In the rows, 128 means zero.
Each row of numbers stands for one thing and depends on some of the facts below. Use the named rows to name the rest.

Named rows:
[158 146 105 123 134 123  77 148 109 160 162 122 209 200  98 111 136 103
 156 156  70 200 161 157 136 170 135 159 112 130 155 118 196 141] : dituza
[ 96 152 135 107 138 147  89 144  97 145 155 149 167 174 116 100 160 126
 150 119  82 132 138 164 159 169 110 141 140 118 147 132 136 137] : zesta
[ 51 158 131  98 141 159  71 110 117 144 137 134 106 161 142 117 163 138
 184 138  79 123  91 184 146 147 110 151 146 150  91 106  93 137] : gulin
[141 159 141 131 151 127  74 144 101 150 166 150 195 179 116  97 152 121
 158 134  54 150 142 174 163 136 134 162 125 148 151 169 117 133] : grurun
[ 94 150 138 108 140 144  86 140 102 147 154 146 166 176 117 103 163 124
 152 124  83 133 134 163 156 174 113 145 142 130 150 124 132 136] : mize
[ 98 150 128 108 142 135  69 121 114 149 156 150 166 171 129  93 157 123
 154 112  57 134 154 160 151 172 116 144 153 132 151 143 136 135] : sestus
[ 62 166 126  89 153 169  74  93 137 127 148 160 144 171 126 108 165 142
 143 119 104 105 104 179 148 124 104 155 160 124  85 100 103 141] : geskar
[ 97 161 121 112 140 142  88 134 112 133 163 151 187 181 107  94 159 130
 144 121  88 129 138 170 151 126 119 144 145 117 120 113 125 146] : dovalol
[136 158 108 130 148  99 100 152 101 141 175 155 238 195  77  80 153 116
 151 132  67 168 184 150 133 117 140 140 155 121 135 126 136 146] : vobakis
[ 81 166 114  95 157 144  70  97 138 142 151 165 159 174 128  98 155 134
 150 114  88 116 134 170 151 119 111 152 161 121  99 115 104 133] : plifo
[ 58 161 121  86 138 172  63 116 113 135 137 149 130 169 138 111 174 142
 156 123 104 100  99 186 168 151 100 150 136 130 107 127 114 133] : fleram
[112 127 143  85 138 130  72 109 134 167 149 133 201 191 111 114 171 100
 166 142  69 157 127 178 109 158 132 151 128 124 124 147 146 112] : bazaklo
[123 140 122 115 127 141  77 137 115 160 159 131 194 200 107 120 154 116
 168 136  65 174 134 174 127 166 125 156 117 115 125 128 164 127] : klevu
[150 156 135 136 136 111  73 148  94 146 167 145 217 185 106  91 151 116
 155 135  37 160 151 170 154 141 139 149 126 136 165 158 137 144] : vefolim
[116 165 150 110 157 153  57 111 111 135 149 151 157 166 133 114 165 133
 151 132  68 133 106 185 164 151 124 170 129 154 129 159 109 138] : skuzu
[ 96 160 141 107 146 158  65 126 107 136 150 146 154 175 127 112 164 135
 155 127  88 125 109 183 167 149 115 160 129 143 120 144 117 135] : kuno
[ 65 168 127  75 148 156  46 101 130 131 128 144 127 176 159 114 172 137
 155 131  76 111 102 171 153 156 106 152 151 125 108 133 110 138] : nafem
[ 98 162 143  97 144 135  70 142 108 141 143 141 169 182 134 101 167 131
 140 127  54 143 134 147 141 187 125 142 158 102 148 140 131 148] : brabetrul
[138 153 118 126 137  99  88 153 101 150 170 148 233 190  94  81 152 116
 149 135  53 166 171 157 138 133 142 139 138 119 155 132 141 145] : fotor
[ 94 148 113 102 149 136  73 129 103 151 150 157 172 169 119  96 171 127
 157 116  70 139 148 157 141 164 115 133 157 128 147 155 128 137] : buvim
[137 155 131 123 147 117  69 140  99 148 157 149 200 184 113  90 159 120
 160 142  54 156 140 171 148 144 133 154 130 147 149 154 125 140] : trizil

Facts:
η(babem, kluster); η(bazaklo, flutruk); η(bedu, keku); η(bifil, bokem); η(bisto, magrok); η(bitronen, fegek); η(bokem, fere)
η(botulem, fegek); η(brabetrul, trura); η(bretror, pladram); η(brikegin, droflen); η(broflok, sastim); η(brutak, bokem); η(bruzi, kluster)
η(buvim, stagok); η(dadrun, soson); η(dakluk, kluster); η(dasor, kluster); η(detremok, rebrime); η(dibe, soson); η(ditegris, rebrime)
η(dituza, flutruk); η(dobun, kluster); η(domus, sastim); η(dotrek, sastim); η(dovalol, pladram); η(drenuk, kluster); η(dreski, kuflis)
η(drileskik, kuflis); η(drozis, zesta); η(drudoval, droflen); η(druvi, flutruk); η(feste, rebrime); η(flera, soson); η(fleram, tokon)
η(fligru, kluster); η(flitu, soson); η(floger, keku); η(flove, sepin); η(flutruk, vuklimi); η(fotor, pladram); η(fuma, kluster)
η(gato, sepin); η(genur, pladram); η(geskar, dovalol); η(gobak, repam); η(gofo, vuklimi); η(gosu, soson); η(grebrufos, fere)
η(grekil, kuflis); η(grotren, sepin); η(grozeni, bokem); η(grurun, kuflis); η(gruzer, sepin); η(gugudra, soson); η(guklem, flutruk)
η(gulin, zesta); η(kebil, kuflis); η(keflus, droflen); η(kegiskor, pleril); η(keker, repam); η(kifun, stakledus); η(klaflar, pleril)
η(klafo, flutruk); η(klaru, pleril); η(klaskan, stoban); η(klevu, flutruk); η(klodre, flutruk); η(klovon, pleril); η(kluplir, repam)
η(kluster, repam); η(kuflis, droflen); η(kulen, fere); η(kuno, droflen); η(lagrotor, keku); η(laruskul, tobres); η(ledo, dovalol)
η(legris, droflen); η(lilel, stakledus); η(lunu, kuflis); η(mize, loguk); η(mizibus, rebrime); η(mubra, tokon); η(musur, pleril)
η(nafem, repam); η(namo, dovalol); η(niflos, fere); η(nuler, rebrime); η(pabofen, fleram); η(plela, fegek); η(plifo, dovalol)
η(plipla, rebrime); η(plodrom, pladram); η(plubo, bokem); η(plupen, pleril); η(ranuk, stakledus); η(rasu, repam); η(rebrime, droflen)
η(ritra, pleril); η(rivos, fegek); η(rizos, kuflis); η(rogre, mize); η(roruk, rebrime); η(sestus, zeko); η(skabrin, bragru)
η(skepubrim, kuflis); η(skerer, pleril); η(skinabok, repam); η(skudrusko, skabrin); η(skufal, soson); η(skula, sastim); η(skuzu, rebrime)
η(soralol, kluster); η(soson, vuklimi); η(stadur, fere); η(stagok, keku); η(stakledus, sepin); η(stazuk, repam); η(stobru, rebrime)
η(stuna, droflen); η(suzamil, zesam); η(tefi, kluster); η(tikir, droflen); η(tobres, vuklimi); η(tradras, fere); η(tradri, rebrime)
η(tragrak, rebrime); η(trasta, magrok); η(trizil, droflen); η(trotro, stakledus); η(trura, repam); η(vefolim, droflen); η(vetrevor, magrok)
η(vidizul, magrok); η(visul, flutruk); η(vobakis, dovalol); η(vupler, flutruk); η(zeko, zesam); η(zeri, kluster); η(zitrum, vuklimi)
η(zopon, soson); η(zubres, flutruk); η(zuste, bokem); η(zusti, droflen); η(zutar, dovalol); β(babem, zeri); β(bazaklo, druvi)
β(bedu, lagrotor); β(bifil, plubo); β(bisto, trasta); β(bitronen, rivos); β(bokem, tradras); β(brikegin, vefolim); β(broflok, skula)
β(bruzi, soralol); β(dadrun, zopon); β(dakluk, fuma); β(dasor, tefi); β(detremok, feste); β(dibe, flitu); β(dituza, guklem)
β(dobun, dasor); β(domus, dotrek); β(dovalol, plodrom); β(drenuk, fligru); β(dreski, kebil); β(drozis, gulin); β(drudoval, keflus)
β(druvi, klodre); β(feste, stobru); β(fligru, babem); β(flitu, dadrun); β(floger, stagok); β(flove, grotren); β(flutruk, gofo)
β(fotor, genur); β(fuma, drenuk); β(gato, stakledus); β(genur, dovalol); β(gobak, kluplir); β(gofo, tobres); β(gosu, flera)
β(grebrufos, kulen); β(grekil, grurun); β(grotren, gruzer); β(grozeni, bifil); β(grurun, rizos); β(gruzer, gato); β(gugudra, skufal)
β(guklem, visul); β(kebil, skepubrim); β(keflus, stuna); β(kegiskor, klaflar); β(keker, gobak); β(kifun, trotro); β(klaflar, musur)
β(klafo, zubres); β(klevu, bazaklo); β(klodre, klafo); β(klovon, plupen); β(kluplir, nafem); β(kluster, trura); β(kuflis, kuno)
β(kulen, bokem); β(kuno, drudoval); β(lagrotor, floger); β(ledo, namo); β(legris, rebrime); β(lunu, grekil); β(mizibus, detremok)
β(mubra, fleram); β(musur, klovon); β(namo, plifo); β(niflos, stadur); β(nuler, mizibus); β(plela, botulem); β(plifo, geskar)
β(plipla, ditegris); β(plodrom, bretror); β(plubo, zuste); β(plupen, klaru); β(ranuk, lilel); β(rasu, kluster); β(rebrime, kuflis)
β(ritra, kegiskor); β(rivos, plela); β(rizos, dreski); β(roruk, plipla); β(skepubrim, drileskik); β(skerer, ritra); β(skinabok, keker)
β(skufal, dibe); β(skula, domus); β(skuzu, roruk); β(soralol, dakluk); β(soson, zitrum); β(stadur, grebrufos); β(stazuk, skinabok)
β(stobru, tradri); β(tikir, trizil); β(tobres, soson); β(tradri, skuzu); β(tragrak, nuler); β(trasta, vetrevor); β(trizil, zusti)
β(trotro, ranuk); β(trura, stazuk); β(vefolim, tikir); β(vidizul, bisto); β(visul, klevu); β(vobakis, zutar); β(zeko, suzamil)
β(zeri, dobun); β(zopon, gosu); β(zubres, vupler); β(zuste, brutak); β(zusti, legris); β(zutar, ledo); Φ(babem, f)
Φ(bazaklo, g); Φ(bedu, b); Φ(bifil, j); Φ(bisto, f); Φ(bitronen, f); Φ(botulem, a); Φ(brabetrul, f)
Φ(bretror, h); Φ(brikegin, h); Φ(broflok, a); Φ(brutak, a); Φ(bruzi, b); Φ(buvim, a); Φ(dadrun, i)
Φ(dasor, d); Φ(detremok, c); Φ(dibe, b); Φ(dobun, i); Φ(domus, k); Φ(drenuk, a); Φ(drileskik, d)
Φ(drozis, a); Φ(druvi, f); Φ(feste, a); Φ(flitu, f); Φ(floger, e); Φ(flove, h); Φ(fotor, g)
Φ(fuma, g); Φ(gato, b); Φ(gofo, a); Φ(gosu, e); Φ(grebrufos, g); Φ(grekil, f); Φ(grozeni, c)
Φ(grurun, i); Φ(gruzer, a); Φ(guklem, i); Φ(keflus, k); Φ(kegiskor, h); Φ(keker, f); Φ(kifun, c)
Φ(klaflar, d); Φ(klafo, h); Φ(klaru, b); Φ(klaskan, b); Φ(klodre, a); Φ(klovon, f); Φ(kulen, d)
Φ(lagrotor, f); Φ(laruskul, g); Φ(ledo, c); Φ(lilel, j); Φ(lunu, k); Φ(mizibus, b); Φ(mubra, e)
Φ(musur, c); Φ(nafem, d); Φ(namo, a); Φ(niflos, c); Φ(nuler, i); Φ(pabofen, f); Φ(plela, c)
Φ(plifo, k); Φ(plipla, h); Φ(plodrom, c); Φ(plubo, e); Φ(plupen, e); Φ(ranuk, f); Φ(rasu, e)
Φ(ritra, g); Φ(rivos, b); Φ(rizos, e); Φ(rogre, c); Φ(roruk, d); Φ(sestus, h); Φ(skepubrim, g)
Φ(skerer, a); Φ(skudrusko, a); Φ(skufal, g); Φ(skula, c); Φ(skuzu, f); Φ(soralol, k); Φ(stadur, a)
Φ(stazuk, b); Φ(stobru, k); Φ(tefi, h); Φ(tradras, k); Φ(tragrak, e); Φ(trasta, b); Φ(trizil, g)
Φ(trotro, e); Φ(vefolim, d); Φ(vetrevor, j); Φ(vidizul, a); Φ(visul, k); Φ(vobakis, b); Φ(zopon, a)
Φ(zubres, c); Φ(zusti, e); ξ(bazaklo, keku); ξ(bedu, rebrime); ξ(bisto, zesam); ξ(bitronen, grebrufos); ξ(bretror, keku)
ξ(brikegin, lagrotor); ξ(broflok, keku); ξ(brutak, lagrotor); ξ(dadrun, mizibus); ξ(dakluk, pleril); ξ(dibe, mizibus); ξ(dituza, rebrime)
ξ(drenuk, lagrotor); ξ(dreski, bitronen); ξ(drudoval, rebrime); ξ(druvi, soson); ξ(fligru, rogre); ξ(flitu, fleram); ξ(floger, loguk)
ξ(flove, dovalol); ξ(gato, klaskan); ξ(gofo, skabrin); ξ(gosu, skerer); ξ(grekil, keku); ξ(gruzer, mizibus); ξ(gulin, mizibus)
ξ(keflus, rebrime); ξ(kifun, flutruk); ξ(klaru, suzamil); ξ(klevu, grebrufos); ξ(lagrotor, klaskan); ξ(mubra, lagrotor); ξ(nafem, repam)
ξ(nuler, keku); ξ(pabofen, stoban); ξ(plodrom, mizibus); ξ(ranuk, mizibus); ξ(rivos, zesta); ξ(skepubrim, rebrime); ξ(skerer, buvim)
ξ(skuzu, stakledus); ξ(soralol, mizibus); ξ(stazuk, fere); ξ(stuna, flutruk); ξ(tefi, skudrusko); ξ(tikir, droflen); ξ(tradras, rebrime)
ξ(tradri, keku); ξ(trizil, tobres); ξ(vetrevor, skabrin); ξ(zitrum, namo); ξ(zopon, vidizul); ξ(zubres, gato); ξ(zuste, loguk)
ξ(zusti, keku); ξ(zutar, trura)

Rows to name:
No name comes twice in this set of rows, the named rows included.
[131 136 169 103 143 119  74 116 122 148 154 140 197 183 118  91 160 104
 149 146  64 137 131 186 160 142 142 163 129 136 156 145 120 118]  zusti
[ 74 172 126  83 151 141  52 129 116 133 129 142 143 193 157 111 173 142
 156 136  76 124 117 160 153 158 123 149 152  99 115 150 108 133]  dobun
[118 159 140 123 142 145  73 142 100 140 158 144 180 183 113 102 159 125
 157 135  74 139 127 179 166 147 128 163 127 140 139 146 126 136]  legris
[132 155 138 154 146 128  84 167  76 161 171 143 194 174  99 100 156 130
 186 135  40 166 142 165 148 134 142 148 123 147 134 175  93 148]  mizibus
[ 88 142 121 114 136 138  73 118 122 172 153 130 149 177 127 121 152 121
 192 141  40 169 127 173 117 155 121 150 130 133 100 122 120 126]  dadrun
[125 144 108 111 140 121  66 129 108 160 160 139 203 189 107 105 162 118
 174 130  50 172 157 163 126 151 130 143 134 134 135 150 153 136]  gofo
[101 167 132 105 136 138  68 147 104 134 144 134 171 189 129 101 165 131
 153 135  79 140 127 165 160 160 130 151 136 110 132 134 131 144]  skinabok
[120 158 125 126 140 119  97 141 107 133 173 144 211 192  91  84 151 115
 142 127  79 156 155 163 142 125 136 151 152 121 126 100 138 153]  zutar
[165 156 154 147 143 108  81 157  94 155 170 149 224 189 108  87 140 114
 149 142  36 167 156 174 177 142 146 166 110 138 171 159 128 136]  tragrak
[104 141 120 101 136 149  61 112 125 157 152 135 177 185 126 125 162 122
 166 130  62 160 122 175 124 165 115 152 127 123 113 137 155 127]  druvi
[ 95 163 102 104 151 135  70 109 119 134 156 163 187 174 109  93 167 135
 153 113  80 127 144 161 129 118 117 141 164 122 109 132 114 148]  namo
[122 138 112 114 130 124  68 134 124 173 161 138 206 197 111 112 145 114
 170 131  51 172 157 165 132 160 129 154 118 116 135 147 155 123]  visul
[ 69 173 132  69 153 151  33 103 134 124 127 133 118 182 171 108 171 147
 153 127  71 109 111 161 152 161 119 154 159 108 104 150 112 138]  tefi
[112 142 122 107 129 136  67 121 120 157 154 135 189 188 118 120 158 118
 165 133  52 166 128 171 123 164 118 148 127 124 123 135 158 136]  flitu

The same things again, as new rows of numbers:
Some things and their rows:
[119 109 109 132 112  71  98 112 135 145 113 130 150 176 160  91 132 172
 107 153 122 130 122 114 158 105 106 108 124 104 106 113] : bisto
[107 115 127 130 137 113  96 118  96 113 123 173 121 149 149 150 129 141
 143 167 122 108 145 111 171 130 155 134 127 140 123 132] : fere
[142 126 133 111 112  84 109 107 138 123 123 162 121 150 142 101 118  92
 149 169 110 129 128 160 138 161  89 123 151  98 119 156] : stazuk
[110  96  96 124 121  82  95 114 127 138 115 127 153 173 154  95 133 170
 119 157 129 134 125 112 156 105 110 106 112 104 109 120] : stadur
[102 170 143 110 214 120 164 106  50 199 147 179  78  88 101 122 143 182
 142 164 127 102  74 128  71 166 142  83 163 185 111 167] : zubres
[127 156 121 119 134  71 119 127 117  76 105 162 135 160 115  96  90 117
 119 146 111 128 139 134 126 136 100 131 168 105  95 145] : rizos
[ 91 162 146 159 200 101 171 129  22 131 135 229  84  68  82 136  81 199
 141 138 175  76  62  99 131 180 136  77 174 149 103 175] : stuna
[101 130  90 145 152  84  88 143  88  65 108 175 129 136 127 141  82 153
 118 132 148 106 133 106 151 115 158 132 138 116 104 153] : droflen
[ 98  97  97 115 113  94  90 117 125 127 125 123 149 169 160 104 131 171
 117 160 132 129 124 111 168 121 108 114 116  99 109 116] : suzamil
[127 159 158 148 191 111 140 105  87 169 146 195  56  79 116 138 109 122
 159 143 156 103 103 117 115 171 134 104 171 150 120 186] : klaru
[141 171 162 144 184 110 137 102  97 155 142 165  69  98 114 133 113 107
 143 119 146 101 131 128 118 155 130 120 177 158 124 188] : plupen
[137 142 138 114 124  76 117 113 139 114  94 161 132 157 130 114 141 116
 115 151 105 112 144 144 129 156  98 132 168 113 105 126] : vetrevor
[105 127 130 127 144  96 115 108 108 130 126 158 129 140 140 116 113 147
 131 145 143 121 130 119 137 139 119 125 141 126 123 145] : skudrusko
[120 131 130 134 141  87 112 114 121 142 122 159 118 140 143 103 124 146
 120 143 127 109 136 123 141 134 118 126 148 127 121 144] : pabofen
[134 180 164 143 192 123 142 102  94 174 140 152  56 107 116 131 140 114
 128 145 135 101 130 110  93 154 124 126 179 173 111 168] : gosu
[147 148 159 144 166  98 141  82 122 179 140 186  90  84 119 127 114  99
 144 102 151  88 137 165 135 178 123 123 180 137 156 200] : babem
[142 124 137 130 164  94 118  86 137 161 149 166  81 103 127 117 123  86
 146 110 124  87 144 171 134 185 111 131 170 128 152 196] : fligru
[139 161 189 148 174 118 194  90  63 187 145 194 101  75  81 132 108 147
 146 110 174  74  98 158 163 168 118  91 195 157 157 198] : dobun
[ 95  95  98 118 112  85 102 111 113 133 121 113 155 172 150  92 130 164
 128 158 125 127 121 106 163 108 105 113 106 107 113 116] : skula
[115 142 106 129 168  76 102 121 127  89 116 169 112 130 119 114  84 106
 120 113 119 120 152 137 100 154 120 138 174 116 102 176] : feste
[118 117 122 129 137 106  97 115  97 113 125 172 113 156 152 146 133 147
 142 166 124  97 143 115 163 125 156 137 124 139 126 133] : tokon

Name these rows:
No name comes twice in this set of rows, the named rows included.
[163 134 162 109 106  68 144  99 156 139 111 167 145 143 136 109 126 100
 110 137 120 120 147 168 158 165  88 130 186  99 129 149]  fuma
[137 137 107  91 159  80 105 115 131 145 123 159 109 142 139 107 131 110
 121 147  90 134 139 180  76 150 133 132 169 146 121 174]  brutak
[ 94 113 132  95 121 112  93 118 101 110 118 163 148 183 157 127 154 155
 135 201 105 129 142  97 152 136 128 144 114 137 102  89]  tobres
[ 97  94  85 131 132  91  72 112 138 169 141  87 126 178 175  98 165 180
 102 158 132 121 119  81 153 102 108 100  88 112 101 100]  gugudra
[164 100  57 113 118  25  83 143 161 148 113  95 142 172 172 115 124 196
  47 122 122 136 103 128 122  62 150  82 119  86 101 124]  brikegin
[127 135 144 138 175 103 130  88 118 167 149 174  81  90 113 131 123 110
 140 123 148  82 135 155 130 185 119 122 174 137 141 203]  gobak
[109 142 132 124 159 100 111  99 112 121 123 153 101 141 125 111 122 101
 143 135 118 110 154 148 113 161 106 145 163 138 118 173]  musur
[125 102 138 152 131  90 102  95  68  95 135 157 120 135 157 158 113 143
 145 164 122 102 156 115 171 151 153 149 139 163  98  87]  keku
[135 128 136 133 134  89 122 103 119 147 124 157 128 138 144 104 120 133
 124 138 139 116 132 141 146 142 111 117 152 119 127 151]  brabetrul
[102 163 154 142 203 132 144 108  77 177 152 175  63  91 107 141 146 142
 139 147 152  88 110 100  98 187 126 116 166 175 112 166]  flera
[134 151 146 141 178  99 121 102 125 146 133 169  92 119 120 128 117  97
 130 113 132 100 154 142 110 165 128 139 179 148 127 184]  klovon
[123 138 130 127 175 100 111 101 121 141 136 171  77 120 125 130 126  97
 141 127 126  91 145 141 115 175 122 129 168 144 127 183]  geskar
[135  68  98 134 100  68  82  92 153 169 147  94 132 151 180  98 119 151
 133 150 145 138 106 135 193  97  96  96  90  77 134 136]  bruzi
[129 122 104  77 143  88 109 119 113 141 134 145 120 136 160 119 111 146
 124 166 118 159  99 155 103 138 138 112 136 118 109 158]  klaskan

